21  5  -17  14  14  -6  -12  -28  -7  3  29  -3  16  -18  -32  -3  -7  12  -32  19  -9  -30  17  -26  -15  -24  -11  -6  16  -18  3  -2  -11  26  -6  26  -1  11 => Mib
-18  -2  1  10  4  -28  -1  34  0  7  0  -15  -6  -25  6  2  11  -15  -26  35  11  14  -13  11  -9  -6  -25  -12  -16  -22  17  -22  22  23  10  10  12  17 => Tota
-2  4  -29  8  -63  -23  -11  36  -9  6  28  -18  24  26  -5  -1  -41  23  -26  -21  -41  -20  -48  48  -37  17  64  19  -12  65  -15  12  11  -12  23  36  -14  -20 => Dono
-23  -51  16  9  5  -45  25  20  -10  -9  6  -24  8  39  26  27  -23  -14  -5  -37  2  24  -75  32  -10  -10  29  27  23  36  19  -31  4  -31  40  0  -7  4 => lavag
15  7  6  12  3  4  -7  -26  -3  2  -3  13  4  -9  7  -4  -1  7  -6  -11  -26  -10  6  14  2  -2  4  -17  -2  -19  -1  6  8  -3  6  -23  14  -14 => deseb
4  27  19  14  -20  -4  -15  -27  3  16  -14  19  20  -14  -1  -9  1  6  4  -2  -7  -20  22  -7  -10  6  14  -2  4  -3  -17  -4  -6  -8  -3  2  -21  -28 => lavag
24  25  -41  -2  -62  -1  -23  -32  -32  14  6  72  -24  15  21  23  5  12  -41  -17  36  -20  18  16  -34  40  14  7  30  -31  -1  -22  16  -19  51  19  -31  -17 => muf
6  -8  9  4  -13  1  3  -2  4  23  -14  -27  19  -5  -9  -7  -2  7  -9  19  -36  -15  2  18  5  3  9  -5  4  5  6  10  5  -16  5  26  -9  16 => muf
4  12  7  5  -27  6  -6  1  -17  3  8  11  13  -10  -10  -17  -11  -7  -2  13  -3  -29  -1  35  -4  6  11  -8  -14  -17  0  5  32  -2  3  49  -6  18 => deseb
0  2  10  -5  -30  6  -16  2  -7  9  5  -31  -10  -15  -13  3  10  -20  -19  27  -13  -31  1  -2  -11  12  -10  -15  -40  -6  18  2  22  12  -11  18  -28  15 => muf
-19  -10  -8  -31  -10  51  -27  13  -18  -6  6  13  4  9  21  24  -3  -24  0  -6  -3  -31  10  -7  -5  9  8  -2  -5  -23  19  10  42  10  -1  30  -16  49 => muf
11  -36  2  3  -8  20  0  0  -19  -11  28  1  10  -4  3  12  -4  3  -1  4  3  -10  3  1  -7  -18  43  -3  18  6  2  -2  15  11  4  15  1  0 => Mib
-8  4  -23  -28  -114  35  -22  10  15  -2  -18  -34  6  21  29  44  -15  45  -15  -62  -39  -12  -17  18  -53  19  69  41  -26  54  -14  1  56  -2  -26  -12  11  74 => Mib
13  17  4  1  18  15  -22  44  8  -6  16  -67  19  -9  -4  3  -10  22  -34  -57  -70  9  -50  13  -31  10  -27  14  7  41  -5  -41  -2  13  -46  10  -14  71 => buz
-30  44  -25  -16  -44  -30  -15  51  -8  21  8  -47  8  -23  44  58  23  -8  0  -18  26  -19  -8  53  -51  -3  43  -4  14  68  -4  -49  86  -45  22  77  -12  46 => muf
17  -3  7  -4  5  35  -28  21  -17  -16  22  -28  -2  -39  -5  9  19  1  -22  -14  -30  -24  -5  -6  -3  -6  -5  -16  7  -25  10  -3  -1  49  -21  11  16  35 => pozu
-19  22  17  -17  -17  18  -11  -12  -3  11  -17  15  23  18  17  5  17  -15  15  6  -15  -39  21  -8  -2  25  14  0  -24  23  -7  -3  39  -12  12  5  -14  6 => fam
15  2  9  7  -5  -13  9  -24  -4  9  5  3  8  19  -21  -21  -18  9  -23  30  2  -34  6  4  -6  -6  6  -9  -10  23  3  -2  14  -21  13  11  -7  -21 => deseb
0  -40  18  -1  3  -24  -8  62  10  13  -17  -28  -3  -14  18  17  25  -6  3  3  28  -3  -21  25  0  11  -40  31  -11  7  10  -5  -12  -27  10  32  -31  22 => Fiv
8  -48  -16  -3  34  -1  -10  47  -5  -7  18  -25  28  22  15  23  -8  -20  18  -34  -5  31  -38  -12  25  9  -4  19  26  10  6  -13  -44  15  5  14  -12  44 => lavag
2  -7  -16  -25  18  8  2  3  4  -7  8  -9  -14  19  8  7  -11  2  -6  11  -41  -32  -9  23  -32  14  -2  -2  -4  -5  12  17  27  3  -7  1  -13  2 => Fiv
-21  -6  15  -10  19  22  -19  -15  -14  -8  1  -6  6  -17  14  33  15  -10  0  3  6  -18  31  -26  2  -16  11  4  8  1  10  -3  11  -15  12  4  2  10 => Fiv
32  -46  -20  7  -22  1  -25  13  9  1  11  -72  -22  -2  -18  11  6  16  -49  -17  -20  -46  -67  -37  -28  -27  -7  23  -34  66  -6  -42  -27  10  -28  33  -25  36 => Tota
19  -69  3  8  0  -6  27  -5  -3  0  11  -3  -14  23  -29  -13  -40  20  -21  62  27  -19  -4  21  -8  -20  -19  23  -5  -1  15  16  -17  -15  27  39  -12  -3 => buz
-2  9  -13  -29  -48  -15  -9  64  17  -1  3  -45  -24  -2  -2  -7  -16  27  11  6  9  -17  23  16  -37  -40  62  -6  7  53  -8  56  48  -28  18  33  28  -61 => deseb
8  -35  -17  -8  47  8  -4  10  -18  -9  40  25  -1  1  -16  -2  -5  8  -4  26  12  -1  0  -21  20  4  -9  11  24  -4  -3  19  -38  7  -3  29  -6  -16 => Dono
17  9  18  -14  -3  8  19  -33  -18  10  -7  -30  -9  3  5  -22  -3  -18  -14  8  -29  -28  -6  23  4  24  4  -3  -24  19  9  -24  30  -20  -15  -10  -27  2 => Zego
26  35  -8  8  23  -19  17  14  -7  -8  16  24  -15  -5  -39  10  -27  -12  -40  44  38  2  9  2  -31  -30  -19  -2  -30  -50  34  15  -17  33  10  48  24  29 => Dono
4  16  -21  9  25  -1  -1  -36  -2  16  -1  31  20  30  9  -21  -18  -6  -30  -1  -7  -22  8  -9  13  3  -9  -10  29  -1  -8  -7  -5  -24  -1  -25  -20  -32 => Zego
-1  -54  -11  -17  -24  -3  1  61  47  18  -34  -23  -36  4  23  -18  -1  -7  35  -14  -7  33  -47  25  12  15  -24  -3  3  -23  22  35  34  -15  -8  -3  -34  -15 => muf
18  5  14  15  0  -2  -7  -25  -6  -3  3  25  8  -15  -12  -10  -1  7  -34  -9  2  -18  8  -2  2  -8  -7  3  11  -28  1  -1  -24  -6  5  7  3  -15 => deseb
7  44  -12  4  -10  -38  3  -34  -16  33  -4  19  26  3  15  20  -28  -4  -23  -21  20  -29  -12  22  -7  13  31  -2  -17  24  4  -45  3  -8  -35  -9  -26  21 => Dono
-5  -31  -18  -19  12  16  -7  24  -6  -18  28  -9  21  14  6  13  0  -12  -21  -2  -16  -1  -23  -32  23  18  18  -13  17  15  14  -19  -11  5  -11  3  -2  30 => Zego
0  -9  -29  -21  -38  -3  -16  -12  5  -2  7  8  20  0  29  42  7  -10  6  -15  14  -19  -3  0  -36  8  26  24  -10  -14  16  -32  16  15  -3  26  -21  38 => Tota
13  -55  14  4  21  -36  12  4  25  -4  27  -58  30  -9  -27  21  22  11  -23  65  -28  -35  -15  -30  -5  2  -10  -8  -27  30  21  -7  -63  13  -1  4  -11  -29 => Zego
6  31  -27  -3  36  67  44  -61  26  -15  2  32  -17  70  -47  -55  -19  1  -35  -7  25  31  -26  10  26  0  -78  12  51  -29  17  -9  11  -4  -46  -3  -10  40 => pozu
-11  -12  -11  -11  24  -5  -17  5  -16  -8  27  7  13  -21  30  32  31  -20  -23  -16  -14  -16  -10  -25  5  15  7  0  27  2  -8  -24  -15  26  2  -9  -4  -19 => lavag
24  -17  2  9  -3  7  -8  1  6  17  -3  -20  4  -7  -21  -17  11  5  -4  6  -6  -11  -16  3  17  6  -19  -3  1  -6  13  -5  -6  1  5  29  -23  8 => Mib
28  22  -20  28  -13  36  -13  22  -15  -1  50  -12  -39  -31  -53  -20  -3  -1  -36  56  6  4  -18  8  -32  -20  -16  -14  -14  -1  -15  2  23  34  -9  100  -1  0 => fam
2  18  -2  15  3  33  -12  -31  -4  4  4  24  -4  -3  6  -10  9  1  -3  -5  -20  -5  12  -1  8  12  7  -19  13  7  -23  -6  5  -2  7  -13  -5  -41 => fam
-22  -3  -27  -27  22  6  -11  3  -16  -9  28  10  1  26  1  21  -14  -10  17  9  17  -8  -6  -24  1  13  17  11  9  20  6  1  18  -6  0  36  -22  14 => Dono
9  9  0  -30  -6  10  5  11  -12  4  -8  47  -15  27  11  9  27  6  -1  5  34  -27  10  20  -13  4  -6  -2  6  -27  12  11  35  -16  -12  3  -4  18 => Fiv
-28  12  -82  -4  34  -65  33  -55  30  -21  46  -36  42  22  4  37  -31  -1  -3  -18  -22  -10  -3  -22  -40  -37  -5  36  36  46  -20  -17  -6  18  -21  -17  17  44 => Mib
-17  16  -41  -40  -5  6  -14  26  50  -35  13  37  33  75  -7  53  25  -22  -18  -14  30  13  11  -6  -10  25  -31  31  -13  -41  59  48  -41  -29  36  27  -1  37 => Dono
28  -28  18  12  30  -11  18  -19  0  12  -1  19  9  -17  -15  -26  -26  21  -4  38  -15  -15  22  -13  -9  -28  -13  4  14  -25  4  14  -10  18  20  -3  3  -38 => buz
0  1  -17  21  30  -31  52  -38  15  -41  27  45  -7  13  -28  -27  -33  32  17  -38  34  53  -8  -21  8  -37  15  9  64  20  -12  -1  -65  -13  29  -41  31  -70 => Dono
5  10  11  13  -29  2  -23  17  3  0  3  -28  6  -38  -9  -9  -6  8  -12  -3  -26  -29  -5  7  -10  -2  7  -19  -18  12  5  -4  7  20  3  8  8  11 => pozu
0  32  10  -6  -16  31  -63  39  11  -6  -2  8  -19  9  -36  -2  37  -6  6  -36  56  8  12  -67  27  -44  -23  6  4  -9  18  51  -35  -22  -20  25  12  4 => pozu
33  -16  16  -24  -13  3  19  -9  -20  -20  21  -87  29  -38  -27  -30  6  -4  8  -64  29  -38  15  -41  33  -11  -20  56  16  62  -2  -49  -70  47  -9  -2  -21  25 => pozu
13  12  -17  0  -2  12  6  -34  -5  21  3  39  18  25  -5  -17  -2  16  -30  6  -2  -25  5  4  15  9  -1  -7  16  22  -6  -12  1  -14  16  -2  6  -9 => fam
24  -30  -26  -3  36  -33  33  51  -3  -19  32  -18  -6  -50  13  -21  4  9  -16  -52  3  27  -53  -25  8  -40  1  -1  47  31  -13  -59  -32  65  -22  -28  40  4 => Tota
4  18  -3  8  -6  9  7  -25  -3  6  -11  11  2  -11  5  -16  3  10  2  5  -2  -20  16  -22  0  -4  12  -3  14  22  -30  -15  11  -13  5  -2  -4  -23 => Zego
33  -77  -34  -34  -12  -20  28  54  -2  -45  54  -37  -3  -11  -10  -7  -6  32  -27  -21  -20  -37  -48  18  -38  1  -30  9  34  -9  10  -32  1  48  -12  27  -6  75 => buz
-7  8  -8  11  17  -28  13  -31  8  7  2  18  19  28  -19  -26  -37  8  3  27  -24  -30  14  -13  -11  -12  -1  3  3  18  -13  21  -9  -6  26  1  4  -30 => fam
5  31  -6  21  16  -21  21  -45  1  22  -7  9  1  -11  -13  -19  -13  -6  0  30  -20  -17  16  4  -7  -9  -11  -11  -4  -5  -11  6  -3  11  6  -4  -6  -32 => muf
-7  37  -12  8  9  17  -5  -24  14  14  -12  18  14  14  -4  -13  -3  18  -17  3  -20  -22  16  -1  -6  -3  3  -20  10  6  -17  14  22  -10  -9  -18  -6  -32 => Dono
10  9  -14  5  3  13  -8  5  -12  3  19  -31  1  -28  -9  -5  -25  -9  -13  6  -35  -13  4  5  -21  -5  -12  0  -10  -5  2  2  8  35  6  26  -5  22 => muf
28  -11  -20  -3  38  -13  2  5  1  15  3  -29  -14  -9  4  32  20  4  -23  25  -41  -7  -20  33  7  -4  14  9  5  -3  2  32  -38  -2  12  40  33  -27 => deseb
-3  -6  7  9  -4  -41  8  14  7  -2  30  29  -17  -39  -1  22  16  12  30  33  30  36  9  -4  -48  -16  -14  14  -2  -20  10  13  12  11  27  15  11  -40 => muf
-6  15  -9  12  1  -7  11  -24  -8  13  -14  0  11  3  0  -11  1  12  -11  -2  -15  -30  1  5  0  -4  -2  -3  19  13  -19  -9  8  1  18  -12  -3  -13 => Fiv
-23  -36  1  -16  25  -3  -9  11  -18  -4  12  -13  22  -17  24  23  -10  -11  -26  -5  -28  -15  -13  -21  9  10  8  9  19  -2  11  -19  7  23  -14  -14  -7  31 => Fiv
-17  33  8  -4  0  13  -2  -28  1  12  -18  14  19  37  -3  -4  -18  2  4  36  -28  -38  24  7  -16  -9  24  -17  -12  -12  0  35  34  -25  -7  4  3  -4 => Zego
13  6  11  14  15  28  5  -30  2  22  -10  31  7  5  -13  -33  14  3  -36  7  -1  -24  2  2  28  -22  -6  -24  24  -9  6  9  3  -16  -5  -20  -7  -56 => Fiv
8  19  11  5  -20  2  -9  -19  -17  6  0  6  -11  1  -23  -9  -4  13  6  10  -2  -33  -2  -12  -19  -1  17  -2  -21  11  -9  3  20  -7  5  27  -22  -12 => Dono
-16  -8  38  -9  38  -36  -7  -26  18  21  -32  13  42  46  -7  19  27  -30  34  29  10  -6  13  -57  15  -6  -9  54  -22  -17  24  27  -61  -19  -6  9  -30  -20 => Tota
-6  3  7  1  26  14  5  19  -33  -26  17  22  -22  4  7  20  -9  -28  -33  -18  11  38  -40  -19  9  5  3  -1  6  1  23  -46  3  14  21  7  16  41 => buz
23  -22  -23  -28  19  6  21  14  2  1  30  85  17  50  -13  10  -3  8  30  71  8  -1  5  27  -12  7  4  -5  -25  -45  40  57  25  12  10  41  35  44 => Mib
-2  16  11  15  11  -9  -8  -22  -3  2  -3  20  21  1  -2  -7  -10  10  -18  13  -23  -27  22  -4  1  3  1  -20  -10  -1  -8  8  -7  2  16  -29  16  -25 => deseb
13  25  19  3  2  3  -1  -36  -3  7  -14  19  6  7  -18  -10  -22  0  -12  28  -18  -35  18  -20  -8  -5  24  -12  -18  -9  2  12  6  7  -7  7  0  -21 => deseb
-8  39  -23  -1  18  43  3  -44  -17  -48  36  25  5  49  -25  -10  8  4  7  -15  3  18  37  -43  9  10  4  -2  46  6  -28  6  -44  -7  7  -24  5  -23 => Zego
14  24  -2  1  -11  17  5  -31  -8  0  -12  20  -14  12  -8  -13  -19  -1  3  3  6  -25  -1  -3  -4  4  23  -15  -2  -11  7  -4  -8  1  23  10  -13  -44 => Zego
11  3  0  6  16  -4  7  2  7  0  9  -4  8  3  -19  -28  -4  -3  -36  21  -13  -25  -3  11  2  1  -37  -7  -9  -6  1  7  1  8  -4  6  -2  -8 => deseb
-17  1  2  17  29  -11  17  -23  -3  25  -23  -22  27  15  -6  -16  3  15  -2  32  -49  -31  0  11  13  2  -22  -1  6  19  -24  10  7  -1  14  -16  3  -1 => Fiv
-10  33  6  17  7  -33  -7  -25  2  16  -13  -6  20  -3  -3  -12  -17  -4  -6  16  -11  -18  29  -11  1  3  4  -4  -3  19  -18  3  -1  -14  8  -10  -7  -34 => deseb
2  8  7  11  9  8  3  -4  -9  11  -12  -5  17  -15  3  -27  -6  -13  -1  16  -11  -24  23  12  22  8  -21  5  -1  1  -10  5  1  15  19  -1  2  3 => pozu
20  37  -3  -22  -29  68  32  -44  -18  -36  31  58  3  41  -9  -7  2  -6  -47  -29  29  -41  7  -7  -24  -9  47  -15  15  32  5  -44  28  15  4  -4  5  -15 => fam
-11  2  7  8  12  13  4  -19  7  -3  -3  35  7  14  -22  -21  -10  7  0  18  12  -21  6  -31  12  -23  11  -9  13  16  -5  14  -10  -17  1  6  -3  -31 => Fiv
-4  24  25  -37  13  33  -5  -1  -10  6  -48  -44  5  -41  50  36  -2  19  32  -44  -67  -19  4  -36  -21  22  40  34  -4  29  -25  -33  20  38  -21  -13  12  43 => Zego
